(in the rows, 128 means zero)
Each row has a class, written after it, and each block has its own classes.
[ 85 133 101 130 153 170 118 133 129 113 126 133 142 107 148  70  99 123
 139 102 118 146  98 180 126 126 170 120 125 120 122 151 116 103] | zusem
[138  84 120 130 131 174  79 137 122 127 143 125 196 126 175 100 154 156
  96 127 141 142 154 156 154 149 164 120 112 106 138 129  93 132] | duri
[113  84 118 117 114 116  90 159 100 121 101 150 148 129 216 130 134 156
 141 156 132 148 163 162 145  75 128 107 106 104  84 175  39 169] | vab
[ 94 130 146 127 137 135 121 117 120 129 118 129 115 124 128 119 119 158
 156 128 123 117 114 128 117 108 140 142 146 132 146 126 116 152] | Kasi
[156 117 135 132 140 124 148 105 141 147 120 145 118 123  89 141 132 111
 111 137 133 134 135  99 134 154 117 142 144 134 150  82 127 133] | Per
[ 60 187 107 139 180  87 186 119 118 141 150 119 104 100  81 104  45 130
 185  80  80 129  67  97 112  96 136 129 177 150 148  99 187 152] | Bika
[149 141 131 139 150 161 129 116 147 162 129 133 150 100 118 125 138 163
  93 172 118 124 140 126 154 147 157 133 163 118 172  89  76 190] | Fubo
[123 120 146 112 137 156 154 116 139 136  98 147  99 128 114 137 122  91
 111  94 129 120 130 132 101 128 125 138 126 155 127 125 166 106] | zusem
[122 130  99 136 171 199 109 119 155 108 124 141 225 119 103  73 152 112
 103  96 153 136  94 136 121 170 177 143 141 141 163 118 167 102] | duri
[124 137 134 143 134  88 176 134 118 124 128 110 101 146 146 118  76 121
 151 109  99 109 156 126 114  80  95 106 125 128  69 137 134 155] | pap
[138 116 147 110 122 130 131 117 144 130 100 144  91 147 105 163 171 109
 112 117 140 107 173 104 113 164  98 132 106 140 141 138 160  89] | dumi
[134 152 133 134  98  82 163 128 132 148 130 109  70 138 113 120  84 122
 150 104  84 122 116 131 121 112 110 133 141 145  90  85 181 141] | Komet
[157  84 137  99 100 149  67 154 106  99 127 140 157 126 210 147 202 156
  63 158 153 143 172 121 144 125 125 110  55  99 108 157  64  85] | saz
[147  94 143 116 129 172 151 115 153 124  87 153 147 140  92 128 164 100
 101 113 169 123 137 118 111 170 123 149 116 155 159 112 164  73] | Per
[137  97 127 132 135 171 114 131 145 150 164 123 182 139 147 130 137 175
  67 176 125 134 183  94 167 162 144 116 135 115 167  69  72 184] | Bika
[178  94 131 120 125 159 115 120 133 144 133 143 172 118 131 172 177 149
  68 177 150 134 190 101 166 162 143 129 136 114 165  83  43 158] | Per
[ 93 141 105 112 168  96 131 114 100  85  90 139  60 122  89 120 115  98
 158  88 129 145  62 103  84 105 103 146 121 137 118 133 169  62] | Per
[104 135  87 142 195 143 115 110 114 102 136 133 157 122 114  96 109 148
 136 115 115 142  77 105 115 100 148 156 149 118 132 123 145 120] | duri
[142 144 135 107 112  86 153 126 110 118 141 117  92 138 109 140 109 114
 148 110 118 116 128  94 117 127  90 120 111 145 105 104 168  74] | Per
[110 138 154 129 140 147 121 116 118 135 113 126 134 120 125 111 108 146
 122 116 128 119 104 124 115 141 145 132 140 137 144 123 135 158] | Bika
[103 119  96 129 141 161 117 131 142 122 133 126 166 112 128  88 127 128
 128 101 145 148 108 152 136 142 150 143 131 127 140 121 139  94] | Nobov
[170 119 142 112 116 139 105 129 128 153 147 130 131 127 158 170 155 176
  89 176 117 114 196 102 160 133 136 106 134 120 125 120  65 151] | dumi
[177 148 129 119  96 115 150 124 159 149 151 124 109 127 101 153 151  93
 128 126 103 101 156 133 128 158 118 112 133 152 114  85 169 133] | Komet
[119 136 129 159 123 141 169 115 169 187 153 127 140  98 128 107  94 134
 159 131  98 135 152 162 170 154 167 119 183 118 142  89 106 193] | Kasi
[ 98 155 130 138 151 129 149 119 138 128 134 119 121 120 115  82  86 103
 162  93 104 139  88 166 136 170 152 138 152 125 153 130 178 130] | saz
[134 118 118 130 156 161  96 114 127 103 111 142 163 116 134 117 156 163
  72 160 139 148 115 105 125 120 149 141 121 113 148 146  89 114] | saz
[145 116 116 149 135 157 153 119 146 137 151 116 183 118 137 116 113 150
  94 141 133 121 159 105 150 119 141 109 134 122 127 101  98 172] | pap
[143 122  85 117 130 178  76 145 141 106 123 158 218 106 170 119 174 142
  93 160 148 133 145 140 136 118 158  96 123 123 115 170  63 154] | vab
[104 139  96 154 158 198 146  92 166 151 143 129 205 127  86  65  90 123
 115 118 141 142  86 126 140 157 180 160 188 137 167 110 153 152] | vab
[173 115 205 127  83 109 142 111 110 172 122 122 113 129 155 184 116 135
 127 131 108 104 197 132 136 173 118 112 134 128 141 100 121 195] | duri
[133 141 105 120 142 126 131 131 134 102 121 127 142 135 125 111 122  87
 146  81 115 122 111 139 111 142 125 116 131 149  93 123 197 108] | duri
[118 110 109 123 148 191 114 114 149  99 101 153 172 132 102 111 169 121
 105 110 162 126 109 132 108 162 135 163 124 145 148 133 158  88] | Nobov
[134 138 131 134 156 112 138 107 117 127 115 137 111 112 117 138 104 137
 147 120 106 134 101 105 112 120 129 133 145 136 129 115 161 141] | duri
[100 170  94 122 159  84 144 152 134  96 106 129 121 125 112 107 107  95
 169  80 110 113  93 130  97  92 104 112 127 151  78 157 190 125] | Bika
[130 165 147  98 111  51 151 136 104 128 117 137  25 127 134 185 110 106
 158 100  95 126 132  91 108 111  74 138 108 127  86 109 153 107] | zusem
[126 125 161 135 115 190 138  87 146 167 141 118 156 119  90 109 127 144
 106 121 143 115 108 131 134 177 179 162 165 147 190  60 140 145] | Komet
[174 105 144  98  97 111  88 152 100 129 147 119 119 146 183 171 161 182
  72 184 120 121 187  88 138  61 111 104  94 125  87 111  58 139] | Komet
[ 93 156 142  92 128 108 133 120  74  90  95 113  42 151 108 114 135 109
 139  62 132 113  73  98  81 134  81 167  64 148 115 120 216   4] | Fubo
[176  96 159 119  74 106 125 126 132 167 141 121  90 122 170 196 122 167
 113 195 101 117 208 110 162 126 118  76 140 120 113 101  67 199] | dumi
[131 142 137 128 125 159 165 105 148 154 134  99 114 137  86  97 107 116
 101 119 129 130 112 109 134 175 137 148 136 145 165  64 181  91] | Fubo
[129 127 154 110 134 146 153 103 152 151 110 149 104 126  87 159 154 109
 117 101 130 112 144 111 122 209 122 125 134 161 165  98 173 127] | Bika
[ 99 152 113 158 167 182 122 118 155 127 134 134 181  96 137  52 116 136
 120 110 118 142  86 182 140 168 192 130 153 114 140 153 123 150] | saz
[151  93 164 128 119 156 142 126 156 143 109 156 152 133 150 149 160 142
 112 165 142 116 189 145 128 140 145  89 142 139 127 138  60 190] | pap
[ 96 124 116 123 160 158 141 116 133 106  96 143 122 136 118 113 130 130
 136 119 131 125 107 114  96  82 135 144 139 146 114 145 144 102] | Kasi
[129 146 119 132 137 118 148 122 129 137 124 130 121 111 118 144 106 160
 131 147 105 122 132  92 128  91 137 123 155 136 128 121 121 145] | dumi
[150 160 128 123 127  97 138 125 130 122 134 125 125 132 115 130 130  84
 157  72 104 102 132 141 113 168 107 118 123 146  96 122 203 115] | duri
[147 113 136 111 100 102 150 132 107 120 139 106 121 134 144 154 117 141
 123 124 125 109 167  98 130 102  98  99 101 141 107 105 125 117] | pap
[161  99 164 136  97 140 135 133 139 151 122 134 173 118 150 150 135 141
 109 170 146 118 180 138 146 134 144 105 145 124 138 108  56 207] | Per
[ 54 132  92 131 217 168 159 118 142  98  85 153 143 131  93  71  93 131
 156  92 131 138  63 131  98  97 151 145 156 156 132 163 177 102] | Bika
[122 124 157 108 112 137 116 112 103 126 116 123  97 136 125 141 139 135
 133 118 131 115 129 110 118 134 122 146 116 136 145 115 141 103] | Kasi
[ 97 143 133 134 139  80 151 141 117 113 106 152  91 133 135 125 107 119
 186 106 101 121 119 152  92  89  94 122 119 145  77 172 158 140] | Nobov
[131 135 175 128 102  69 125 147  98 138 110 132  92 132 173 140 108 148
 164 128 106 113 156 160 116  94  95 123 115 126  77 159 101 167] | Nobov
[126 141 111 114 126 124 116 158 134 115 124 146 132 115 151 130 135  98
 115 111 114 125 141 140 113  98 121 101 114 133  93 137 122 150] | zusem
[121 147 153 117 112  94 154 120 116 137 129 118  83 118 120 152 103 110
 163  90 117 112 112 121 106 133 102 146 132 148 120  98 183 123] | Nobov
[193 116 148  84  62  54 136 169 119 123 132 123 109 135 155 210 192  81
 123 129 142 101 229 111 129 133  63  84  64 131  89 118 107  78] | Per
[127 134 138  95 122  67 130 120  96 115 111 129  22 143 123 170 142 117
 151 108 110 120 130  77  95  93  68 144  90 138  91 117 165  55] | Kasi
[156 130 110 147 132 217 122 123 188 163 153 150 240  82 127 107 145 132
  75 156 135 127 151 161 173 179 202 109 171 129 163  94  73 212] | zusem
[115 140 104 134 157 181 110 117 119 111 138 122 178 122 136  82 108 196
  88 150 128 131  86 101 122  57 171 140 146 133 103 127 100 129] | Komet
[144 128 140 127 109 107 167 100 139 146 142 124  94 121  94 165 124 126
 151 116 115 112 145 112 133 171 115 123 152 134 153  86 139 156] | pap
[106 155 113 128 159 105 165 114 131 126 116 140 100 119  74 118 105  91
 151  83 124 138  91 102 117 146 114 153 149 138 144  91 177 104] | Per
[123 106 125 132 120 126 147 145 132 123 126 127 139 131 171 123 122 135
 149 122 126 122 172 159 140 116 129 101 127 113  97 140  85 156] | pap
[187 139 140 133 110 152 117 144 163 149 154 144 194 106 157 144 179 119
  69 159 123 124 178 133 152 155 154 100 133 115 128 137  90 181] | saz
[ 84 128 132 150 153 158 144 119 123 106 125 126 170 129 142  86 101 177
 146 126 136 114 114 136 117 105 155 121 136 125 123 155  94 164] | pap
[ 98 141 107 129 159 107 167 124 114 102 126 115 114 117 117  98  78 137
 168  94 117 116  84 110 103  77 119 124 125 150 108 120 171  95] | pap
[133 146 122 123 110 122 156 104 132 148 139 120 133 139 104 126  96 106
 123  99 122 123 129  98 135 155 109 137 133 150 121  97 182 118] | vab
[139 106 115 127 135 151 121 130 118 104 120 121 173 145 152 119 119 137
  92 121 137 136 138  98 117  93 126 122 116 128  97 131 144 114] | duri
[132 119 123 119 106 145 141 129 132 124 125 121 140 128 113 113 118  84
 132 100 135 133 134 144 136 180 131 128 135 127 150  87 150 105] | Per
[128  86 110 139 147 178  84 135 123 115 145 123 207 118 178  88 128 162
 119 146 138 142 132 154 149 127 169 116 121 103 139 130  92 145] | duri
[123 104 106 130 158 140 112 146 109 115 125 128 153 134 166 120 117 161
  82 158 116 141 155  96 131  66 122 106 107 115 103 143  84 150] | Bika
[146  97 151 125 128 133 144 132 150 133  94 157 134 135 115 132 161 106
 124 125 151 116 156 136 116 150 109 135 113 141 139 123 136 116] | Per
[ 98 130 102 103 137  97 131 122  94  61 121  98  80 155 109 101 120 103
 161  55 139  98  81 104  76 101  73 148  73 144  88 133 214  13] | pap
[ 78 161 113 126 159  70 154 136 110 103 115 111  48 151 127  88  63 112
 186  86  93 126  79 109  81  33  89 139 126 142  55 147 198  82] | Kasi
[156 135 142 157 125 143 146 111 163 192 156 130 157  96 132 140 100 181
 109 182  94 115 178 127 174 138 169  96 190 125 145  98  66 236] | dumi
[131 156 126 142 128 135 171 100 143 163 165 108 118 117  94 124  82 143
 142 128  91 115 111 122 139 126 156 136 180 144 138  72 156 170] | Komet
[148  88 158  96  93 117 119 155 105 118  80 137  98 154 175 172 187 145
  85 157 142 114 201 120 115  96  85 111  70 132  97 139  76 107] | Fubo
[152 134 111 125 144 162 120 146 158 136 133 139 198 111 134 125 157 133
  83 150 133 126 154 117 138 132 158 108 143 133 138 117  95 158] | Bika

Next block, with new classes.
[101 132  92 151 199 136 105 192  54 157 132  61  89  84 192 147 119  76
 144 148 127 159 137 187 140 175 190 170 102 124  71  92  96 110] | kalar
[ 63 161 147 200 226  82 149 171   5 125 124  66 132  80 141 198 141 109
 188 129  72 187 119 172  86  80 209 151 142 131 120  86 125  94] | lomo
[136 131 104 152 197 123 111 156  30 171 155  61  69  77 164 138 141  80
 127 125 112 169 121 159 158 164 164 153 107 101  87  83  97  97] | lomo
[123 131 101 158 198 121 120 184  43 164 152  61  59  80 161 132 138  89
 139 107 113 166 111 166 143 169 182 167  99 126  87 111  88 102] | lomo
[ 39 176 140 200 222  85 142 156  35 111 123  73 145  90 147 179 159 150
 178 138  64 183 131 162  95  65 190 156 103 106 120 105 168  92] | nima
[148 139  99 155 188 125 116 168  47 165 146  46  78  81 170 118 144  79
 137 143 119 178 118 159 186 142 152 143 114  95  88  71 102  99] | seb
[112 130  98 175 201 137 104 175  53 162 140  66 100  86 199 142 119  95
 133 139 113 173 129 156 160 159 178 180 107  98  80 119 107 100] | dusol
[142 139 107 158 193 120 123 164  37 166 151  44  67  82 154 122 148  79
 140 138 108 177 118 158 169 160 151 147 102 101  93  73 102 110] | seb
[ 69 174 146 208 223  93 142 164  23 115 122  70 145  84 154 186 139 127
 186 143  78 197 123 178  87  68 196 144 141 128 133  93 130  96] | gevos
[ 49 177 148 207 217  81 132 157  52 121 117  79 180  93 137 188 118 126
 186 142  73 189 129 146 103  58 187 123 142 120 151  95 135  93] | Nosu
[ 32 175 149 202 222  93 142 150  25 113 123  72 139  93 139 188 155 141
 186 138  57 174 132 157 107  70 195 164 125 113 129  80 144  99] | Zuk
[132 149 102 159 193 130 115 173  49 148 134  61  83 110 206 126 141  72
 145 127 131 169 106 177 175 149 182 163 120 118  76 113 101  95] | seb
[ 36 180 146 197 221  83 137 159  49 108 120  79 171  95 129 195 129 136
 186 150  68 190 116 155  95  55 186 133 126 114 129 107 142  94] | nima
[140 150 108 176 188 131 115 155  32 176 149  68  71  75 159 125 141  80
 132 118 120 167 122 149 162 158 150 154 105  99  94  91 104  95] | Nosu
[143 143 111 173 190 127 116 150  36 170 144  71  75  72 161 123 137  83
 128 119 113 175 123 151 166 145 151 151 106 101 100  95 108  96] | Nosu
[140 140 103 175 208 113 123 166  20 176 153  61  57  73 161 143 138  72
 139 131 111 180 114 149 150 160 153 171 125 102  87  86 101  95] | lomo
[ 60 153 137 200 216  89 140 181  26 118 124  58 136  86 149 185 140 128
 193 139  82 192 122 178 113  69 203 134 126 123 112  79 132 101] | seb
[159 145  93 189 186 130 118 153  33 171 150  58  75  76 166 120 133  91
 119 130 115 194 120 121 194 153 146 176 109  81  92  94 110  88] | dusol
[ 43 175 143 200 216  86 132 155  38 110 106  77 168 104 143 186 142 137
 185 137  64 184 131 160 109  66 190 153 133 120 141  86 135  97] | viz
[120 133  99 162 195 137 119 191  41 156 150  58  58  95 168 122 150  93
 145 118 123 166 108 182 148 166 180 152  84 121  78 106  97 104] | seb
[ 67 180 153 206 225  98 151 161   9 109 121  77 149  91 152 189 141 125
 187 139  76 199 119 178  86  61 195 145 138 136 133 104 136  94] | gevos
[ 58 162 148 199 226  79 148 168  14 121 123  68 142  83 140 202 133 114
 189 131  71 190 118 167  91  71 205 146 144 131 126  90 127  95] | lomo
[ 57 168 145 198 229  77 150 163  12 119 122  72 140  91 144 201 133 122
 188 129  68 193 121 168  94  71 206 146 135 132 129  98 128  95] | lomo
[136 123 101 157 179 127 109 178  53 161 148  42  85  87 177 129 136  74
 138 134 130 175 114 160 186 148 164 138 117 104  82  74  99 105] | seb
[ 39 181 154 204 220  96 133 137  16 115 112  77 160  96 136 184 147 150
 177 127  59 185 141 164 111  52 205 161 118 108 126  90 132  95] | viz
[ 43 178 153 191 218  96 143 146  21 115 122  67 147  95 140 194 152 136
 184 135  66 173 126 158 107  72 196 160 127 122 126  81 130 102] | Zuk
[127 145  95 170 189 131 104 177  45 157 126  63  80  95 193 121 125  80
 139 116 128 171 117 166 166 161 177 188 118 119  76 107  80  98] | viz
[141 143 109 180 200 118 118 167  40 168 141  75  56  74 149 129 139  87
 137 108 106 172 112 161 124 172 164 173  96 118 106 112 103 104] | Nosu
[ 61 167 140 219 216 102 141 167  14 118 121  75 147  91 154 192 127 129
 177 130  82 198 121 153 108  76 198 158 129 115 117 100 140  86] | dusol
[ 43 155 144 187 211  92 132 177  53 115 123  58 166  96 146 184 141 132
 189 145  77 181 126 172 120  59 205 123 129 118 124  80 135 100] | seb
[ 38 173 147 182 221  83 133 162  61 107 118  71 170  91 141 187 128 131
 183 147  70 187 116 163  92  58 189 129 126 121 129 100 141  98] | nima
[137 135  96 181 194 134 116 187  41 162 151  65  63  72 180 133 136  99
 137 123 125 181 114 167 142 156 170 188 107 119  85 119 101 105] | gevos
[ 57 166 149 219 220 104 146 163   4 121 122  76 157  88 138 194 136 124
 177 138  69 195 125 155 101  76 198 151 126 113 122  98 141  88] | dusol
[ 52 177 153 210 222  99 141 150  12 114 130  73 133  83 158 185 158 160
 176 125  74 189 139 175  99  51 201 162 117 110 119  92 155  89] | gevos
[122 123  93 193 190 127 110 192  53 168 149  60  66  73 164 135 116 103
 134 118 116 183 117 138 154 174 167 186  99 105  86 111 104 103] | dusol
[129 134  98 156 194 126 117 184  50 155 146  58  67  92 165 131 144  97
 144 121 120 174 106 174 153 159 170 154  89 122  87 102  99 109] | seb
[121 149 107 153 193 131 129 167  15 157 142  58  45  82 153 131 134  89
 135 116 118 174 131 172 153 171 165 166  76 125  82  79 106 108] | kalar
[115 139 111 159 200 132 102 169  69 160 132  83 112  91 189 139 124  71
 141 134 116 156 120 171 142 156 175 153 120 121  99 126  98 103] | Nosu
[ 47 164 140 217 218  91 134 168  43 115 117  76 168  96 150 192 118 137
 179 141  70 198 125 142 114  67 192 152 135 112 135 103 145  88] | dusol
[ 44 175 139 196 220  80 143 172  43 103 112  71 146  94 126 190 129 132
 189 143  71 189 136 167  93  78 199 144 122 134 138  71 141  96] | kalar
[116 130 101 169 208 115 123 178  28 173 145  60  64  73 172 146 139  75
 149 129 101 161 124 178 125 182 191 180 109 111  85 105  90 110] | lomo
[ 52 177 134 202 216  90 139 166  29 112 123  79 155  93 141 195 129 119
 186 146  86 196 109 161  97  71 182 136 126 119 115 104 136  93] | nima
[107 143  90 167 195 127 111 190  70 153 152  74  75  86 154 133 123 104
 139 125 120 173 102 153 135 166 161 174  80 119  79 140 101 107] | nima
[130 150 107 160 184 133 127 165  20 159 137  57  49  89 156 130 149  87
 142 105 113 162 101 168 145 175 176 190  96 123  94  96  84 109] | Zuk
[107 141  99 189 212 134 113 180  33 156 139  69  94 101 197 159 121  87
 141 136 114 175 124 160 140 170 176 189 111 107  77 122 110  97] | dusol
[153 138  95 187 192 132 112 164  35 167 149  65  68  78 169 129 126  87
 123 130 117 191 116 133 178 165 142 173 112  89  87  91 110  87] | dusol
[136 137 100 159 193 117 116 165  36 172 153  55  70  78 166 138 132  78
 132 124 120 175 115 146 165 157 157 158 117 105  91  83  96  96] | lomo
[110 143 109 157 207 143  99 180  60 148 134  78 114  97 215 150 129  84
 142 146 127 162 120 193 129 148 184 165 129 123  82 120 101  97] | gevos
[ 42 171 150 198 233  84 147 143   9 123 137  68 137  85 141 198 151 145
 177 128  59 183 141 160  99  62 206 153 112 108 121  92 143  96] | lomo
[129 136 105 174 195 138 121 174  37 159 148  70  57  84 151 120 137 105
 126 106 100 173 114 158 146 181 171 181  74 114  93 123 101 102] | dusol
[ 49 162 155 198 228  78 151 134   9 126 129  67 136  81 132 198 155 162
 171 134  58 176 151 159 101  54 198 139 117  99 123  87 139  93] | lomo
[142 144 103 166 187 137 103 168  56 145 128  66  98 108 206 127 127  67
 129 118 130 165 109 168 168 176 184 167 129 113  83 106  94  83] | dusol
[117 135  98 173 199 132 106 190  59 164 141  64  96  77 201 142 118  79
 147 155 123 171 126 170 137 158 168 177 131 112  85 113  99 108] | gevos
[ 66 161 147 217 211  80 136 165  44 122 116  70 153  82 158 197 120 152
 182 156 100 183 136 158  91  64 180 134 163 116 122  99 119  96] | gevos
[ 37 180 148 198 225  90 145 156  21 108 120  70 143  92 129 192 144 140
 181 140  68 184 149 167  94  74 204 150 106 124 123  75 151  96] | kalar
[ 57 161 139 197 219  91 146 175  24 112 122  63 141  95 147 185 139 128
 193 141  78 194 121 177 113  64 200 130 121 127 120  89 133 100] | seb
[ 58 175 151 207 221  82 135 165  48 114 119  70 153  90 156 190 125 150
 183 146  81 188 134 161  92  61 184 147 150 120 133  95 135  94] | gevos
[ 42 167 151 200 231  82 147 149  10 125 133  70 143  83 137 195 153 138
 180 132  55 181 141 160  97  64 207 151 119 109 123  91 144  93] | lomo
[111 131 104 151 185 144  97 177  51 158 130  62 118  97 191 140 121  73
 138 130 128 162 122 168 169 154 176 168 119 124  76 105  77 108] | viz
[145 155 108 175 196 129 123 161  33 156 128  69  67  96 188 123 133  80
 131 115 112 174 109 160 157 172 170 189 113 108  91 118 104  90] | dusol
[139 159 105 143 184 126 114 158  43 134 122  67  73 106 180 121 129  72
 131 115 128 168 121 185 161 172 187 155 101 134  91  87  98  90] | kalar
[143 136 100 186 192 129 112 167  44 171 146  61  78  75 176 132 115  84
 124 135 116 192 117 123 181 151 140 184 122  88  90  99 116  92] | dusol
[153 148 108 174 201 124 113 153  38 166 149  55  70  72 182 126 148  88
 131 136 117 187 122 162 150 150 157 166 123 103  95  88 104 100] | gevos
[140 142 104 157 187 130 112 163  35 161 131  63  65  84 160 116 135  94
 129 104 113 178 112 161 165 157 162 183  93 122  93 105  84 108] | viz
[117 144 107 184 203 131 119 171  34 163 148  66  69  90 165 143 134 105
 135 111 113 179 111 148 144 170 167 185  91 111  88 116 108 103] | dusol
[ 59 179 157 203 226  90 145 158  24 111 120  75 158  92 153 189 132 134
 186 146  75 198 127 167  89  59 187 137 140 136 136 106 136  98] | gevos
